Below is a small trained network, with its code and all its weights. Each question gives an input and a target symbol and asks what happens when units are switched off, that is, made to give their printed mean instead of their output.

import numpy as np


def w(rows, s, z=0):
    codes = np.array(rows[::2]) - 128.0
    scale = np.full(codes.shape[1], s)
    scale[-1] = z or s
    return codes * scale


def norm(h):
    return h / np.sqrt((h * h).mean(-1, keepdims=True) + 1e-5)


def f(y):
    return np.maximum(y, 0)


def softmax(a):
    e = np.exp(a - a.max(-1, keepdims=True))
    return e / e.sum(-1, keepdims=True)


def log_softmax(a):
    a = a - a.max(-1, keepdims=True)
    return a - np.log(np.exp(a).sum(-1, keepdims=True))


def net(x, mask):
    ids = ['ΔΘΛΞΩαβγεζημστψ'.index(c) for c in x.split()]
    T = len(ids)
    res = E[ids] + P[:T]
    u = 0
    for l in range(3):
        q, k, v = (norm(res) @ M[l].T for M in (Q, K, V))
        z = softmax(np.where(np.tri(T) > 0, q @ k.T / 4**0.5, -1e9)) @ v
        res = res + np.where(mask[u], z, O[l][:, -1]) @ O[l][:, :-1]
        u += 1
        y = f(norm(res) @ A[l][:, :-1].T + A[l][:, -1])
        res = res + np.where(mask[u : u + 12], y, B[l][:, -1]) @ B[l][:, :-1]
        u += 12
    return log_softmax(norm(res)[-1] @ U[:, :-1].T + U[:, -1])


Q, K, V, O, A, B = {}, {}, {}, {}, {}, {}
E = w([
[132,104,168],'Δ',
[130,79,155],'Θ',
[142,140,201],'Λ',
[86,154,48],'Ξ',
[149,124,132],'Ω',
[141,194,79],'α',
[134,120,216],'β',
[109,104,93],'γ',
[128,68,121],'ε',
[25,170,105],'ζ',
[143,180,88],'η',
[101,134,114],'μ',
[163,166,163],'σ',
[6,139,190],'τ',
[43,178,160],'ψ',
],0.026)
P = w([
[254,198,115],'0',
[117,120,154],'1',
[62,211,203],'2',
[156,11,128],'3',
[126,136,157],'4',
[59,206,189],'5',
[173,66,117],'6',
[131,146,161],'7',
[58,206,184],'8',
[164,19,126],'9',
[135,151,164],'10',
],0.0078)
Q[0] = w([
[99,11,60],'0.h1',
[208,87,168],'0.h1',
[102,177,155],'0.h1',
[2,108,109],'0.h1',
],0.008)
K[0] = w([
[121,30,157],'0.h1',
[210,85,143],'0.h1',
[149,239,173],'0.h1',
[100,183,2],'0.h1',
],0.0054)
V[0] = w([
[44,114,254],'0.h1',
[176,147,52],'0.h1',
[127,192,171],'0.h1',
[161,117,73],'0.h1',
],0.0096)
O[0] = w([
[95,79,138,251],'0.h1',
[151,87,230,51],'0.h1',
[76,49,110,138],'0.h1',
[48,149,2,81],'0.h1',
],0.0073,0.002)
A[0] = w([
[160,139,86,90],'0.n1',
[140,104,72,59],'0.n2',
[75,108,188,253],'0.n3',
[79,116,163,170],'0.n4',
[34,172,144,186],'0.n5',
[135,151,171,82],'0.n6',
[15,177,130,190],'0.n7',
[134,117,54,54],'0.n8',
[95,151,102,209],'0.n9',
[122,183,251,145],'0.n10',
[92,68,140,101],'0.n11',
[108,162,110,71],'0.n12',
],0.013,0.0034)
B[0] = w([
[170,116,126,149],'0.n1',
[114,118,93,153],'0.n2',
[122,167,103,253],'0.n3',
[111,170,165,201],'0.n4',
[42,191,32,232],'0.n5',
[120,32,162,157],'0.n6',
[2,176,97,247],'0.n7',
[126,77,110,157],'0.n8',
[88,92,66,184],'0.n9',
[85,87,123,245],'0.n10',
[97,166,163,194],'0.n11',
[139,99,163,149],'0.n12',
],0.009,0.0072)
Q[1] = w([
[157,229,111],'1.h1',
[79,138,126],'1.h1',
[114,254,100],'1.h1',
[72,207,80],'1.h1',
],0.01)
K[1] = w([
[182,176,56],'1.h1',
[156,159,131],'1.h1',
[226,255,85],'1.h1',
[184,175,45],'1.h1',
],0.0091)
V[1] = w([
[136,48,203],'1.h1',
[113,81,85],'1.h1',
[212,95,92],'1.h1',
[2,89,174],'1.h1',
],0.0083)
O[1] = w([
[209,185,83,142],'1.h1',
[135,184,136,200],'1.h1',
[126,117,92,94],'1.h1',
[210,254,20,251],'1.h1',
],0.0053,0.0022)
A[1] = w([
[63,113,105,253],'1.n1',
[222,66,41,72],'1.n2',
[152,165,202,147],'1.n3',
[204,175,37,166],'1.n4',
[62,93,189,96],'1.n5',
[111,10,138,43],'1.n6',
[86,217,94,77],'1.n7',
[65,105,171,171],'1.n8',
[136,126,165,65],'1.n9',
[158,22,213,88],'1.n10',
[56,165,201,160],'1.n11',
[193,182,128,92],'1.n12',
],0.011,0.0049)
B[1] = w([
[243,71,90,254],'1.n1',
[134,202,78,195],'1.n2',
[253,190,22,161],'1.n3',
[130,22,28,221],'1.n4',
[137,123,93,170],'1.n5',
[85,137,225,138],'1.n6',
[77,67,144,207],'1.n7',
[156,109,24,199],'1.n8',
[133,149,167,131],'1.n9',
[52,156,142,149],'1.n10',
[75,217,68,225],'1.n11',
[64,118,82,167],'1.n12',
],0.0063,0.0079)
Q[2] = w([
[111,10,145],'2.h1',
[49,152,189],'2.h1',
[64,171,172],'2.h1',
[231,123,117],'2.h1',
],0.011)
K[2] = w([
[111,66,118],'2.h1',
[217,104,212],'2.h1',
[183,67,247],'2.h1',
[104,199,60],'2.h1',
],0.015)
V[2] = w([
[149,58,158],'2.h1',
[113,110,10],'2.h1',
[192,166,88],'2.h1',
[148,205,104],'2.h1',
],0.013)
O[2] = w([
[99,164,2,85],'2.h1',
[90,58,223,254],'2.h1',
[159,201,154,120],'2.h1',
[75,208,148,136],'2.h1',
],0.0075,0.0069)
A[2] = w([
[103,138,203,212],'2.n1',
[250,104,160,122],'2.n2',
[207,98,136,102],'2.n3',
[169,95,103,135],'2.n4',
[80,153,116,209],'2.n5',
[138,93,152,76],'2.n6',
[147,137,152,139],'2.n7',
[128,123,73,254],'2.n8',
[178,150,116,212],'2.n9',
[109,137,87,148],'2.n10',
[128,143,91,135],'2.n11',
[121,108,131,116],'2.n12',
],0.023,0.0052)
B[2] = w([
[90,174,104,176],'2.n1',
[255,49,104,184],'2.n2',
[214,118,184,175],'2.n3',
[10,251,210,188],'2.n4',
[192,118,128,232],'2.n5',
[84,171,64,153],'2.n6',
[197,119,97,140],'2.n7',
[188,135,173,254],'2.n8',
[150,124,99,156],'2.n9',
[153,97,148,205],'2.n10',
[97,137,177,172],'2.n11',
[163,127,146,151],'2.n12',
],0.0099,0.011)
U = w([
[100,161,119,97],'Δ',
[174,204,80,77],'Θ',
[145,239,148,2],'Λ',
[109,143,142,182],'Ξ',
[204,117,93,254],'Ω',
[67,121,251,21],'α',
[157,205,148,93],'β',
[127,51,130,175],'γ',
[158,89,20,112],'ε',
[114,153,149,229],'ζ',
[83,90,179,34],'η',
[139,47,120,154],'μ',
[176,204,99,147],'σ',
[106,151,113,94],'τ',
[126,175,209,97],'ψ',
],0.019,0.0056)

Each question gives the input, a string of symbols that net reads in full, and the target symbol t.
The units are the heads (4 rows each of Q, K, V and O) and the neurons (one row each of A and B). Each row of codes is followed by its name. A weight is (code - 128) times the scale printed after its matrix; where a second scale follows, it is the last column's (O, A, B and U).
mask holds one flag per unit, layer by layer, with each layer's heads first. A switched-off unit (its flag False) gives its mean, the last column of its rows in O or B, instead of its output. The means were averaged over made-up inputs and are rounded, as every weight is.
A unit's drop is (log p(t) with every unit on - log p(t) with that unit switched off) / (log p(t) with every unit on - log p(t) with every unit switched off).
The circuit of an input: a set's keep is (log p(t) with only the set's units on - log p(t) with every unit switched off) / (log p(t) with every unit on - log p(t) with every unit switched off). Starting from the 12 units with the biggest drops (on a tie, the unit counted first), units are removed one at a time, each time the one whose removal leaves the highest keep (on an exact tie, the one counted first), for as long as the keep stays at least 0.8.
circuit, biggest first: the units of the circuit, biggest drop first
unit that matters most: the unit with the biggest drop
top k neurons: the k neurons with the biggest drops, biggest first
k most important neurons of layer l: the k neurons of layer l with the biggest drops, biggest first
input ε ψ α ε α τ Ω ε, target α: unit that matters most	1.h1
input Λ ε σ ε Θ ε γ, target Ω: circuit, biggest first	[0.n7; 0.n5]
input Ξ σ ε ε ψ ε ζ ε σ Δ, target Ω: top 3 neurons	[0.n7; 0.n5; 2.n2]
input γ τ σ γ, target Ω: circuit, biggest first	[0.n7; 0.n5; 0.h1]
input σ α ζ η α σ τ Λ Θ, target σ: 2 most important neurons of layer 0	[0.n5; 0.n7]
input σ ζ σ μ ψ σ ε σ, target Ω: circuit, biggest first	[0.n5; 0.n7; 2.n2]
input ε ε ε α σ Δ ε α Θ ε, target Ω: circuit, biggest first	[1.h1; 0.n5]
input ε Λ ε ε ψ σ β ζ Δ, target ε: circuit, biggest first	[2.h1; 0.n5; 0.n7]
input Θ Ξ ζ ψ σ η α Ξ α ε α, target μ: top 2 neurons	[2.n4; 0.n11]
input γ σ γ ε σ, target Ω: circuit, biggest first	[0.n7; 0.n5; 2.n2]
input γ ψ Θ Ω α ζ Θ σ Θ, target γ: 4 most important neurons of layer 0	[0.n10; 0.n3; 0.n5; 0.n7]
input ε σ Ξ, target ε: top 2 neurons	[1.n6; 0.n5]
input ε ε ζ σ ε Θ, target ε: top 2 neurons	[1.n6; 0.n5]
input σ Ω ε Θ Δ Θ ε σ γ Θ, target Ω: circuit, biggest first	[1.h1]
input γ Ω ε Ξ Ξ Θ, target γ: top 2 neurons	[1.n6; 0.n7]
input ε μ β, target ε: top 4 neurons	[1.n6; 0.n5; 1.n11; 0.n7]
input ε γ ε ε τ ε, target ε: top 4 neurons	[1.n6; 0.n5; 1.n11; 0.n7]
input ε α μ σ γ ε τ ψ σ, target ε: 2 most important neurons of layer 0	[0.n10; 0.n5]
input Λ σ Λ ε η Δ Ξ ε σ Θ, target Ω: 3 most important neurons of layer 0	[0.n5; 0.n10; 0.n7]
input μ σ Θ Ξ σ ε σ α Θ, target μ: circuit, biggest first	[2.n4]
input ε ψ Θ ε Δ ε Ξ γ σ, target ε: 4 most important neurons of layer 0	[0.n5; 0.n10; 0.n7; 0.n9]
input γ α Δ ε Λ ψ ζ Δ σ, target γ: 2 most important neurons of layer 0	[0.n10; 0.n5]
input σ ε ε ε, target Ω: 2 most important neurons of layer 1	[1.n11; 1.n7]
input Ω Δ Λ Ω ζ Λ β Ω, target ψ: top 2 neurons	[1.n4; 0.n5]
input σ η ζ α σ ε, target σ: 3 most important neurons of layer 1	[1.n4; 1.n11; 1.n3]
input α σ ε Θ ε σ, target α: top 2 neurons	[0.n10; 1.n11]
input β Λ τ ζ Ω α ζ γ β Λ ε, target α: unit that matters most	1.n4
input ε ε ε, target ε: top 3 neurons	[0.n5; 1.n6; 1.n11]
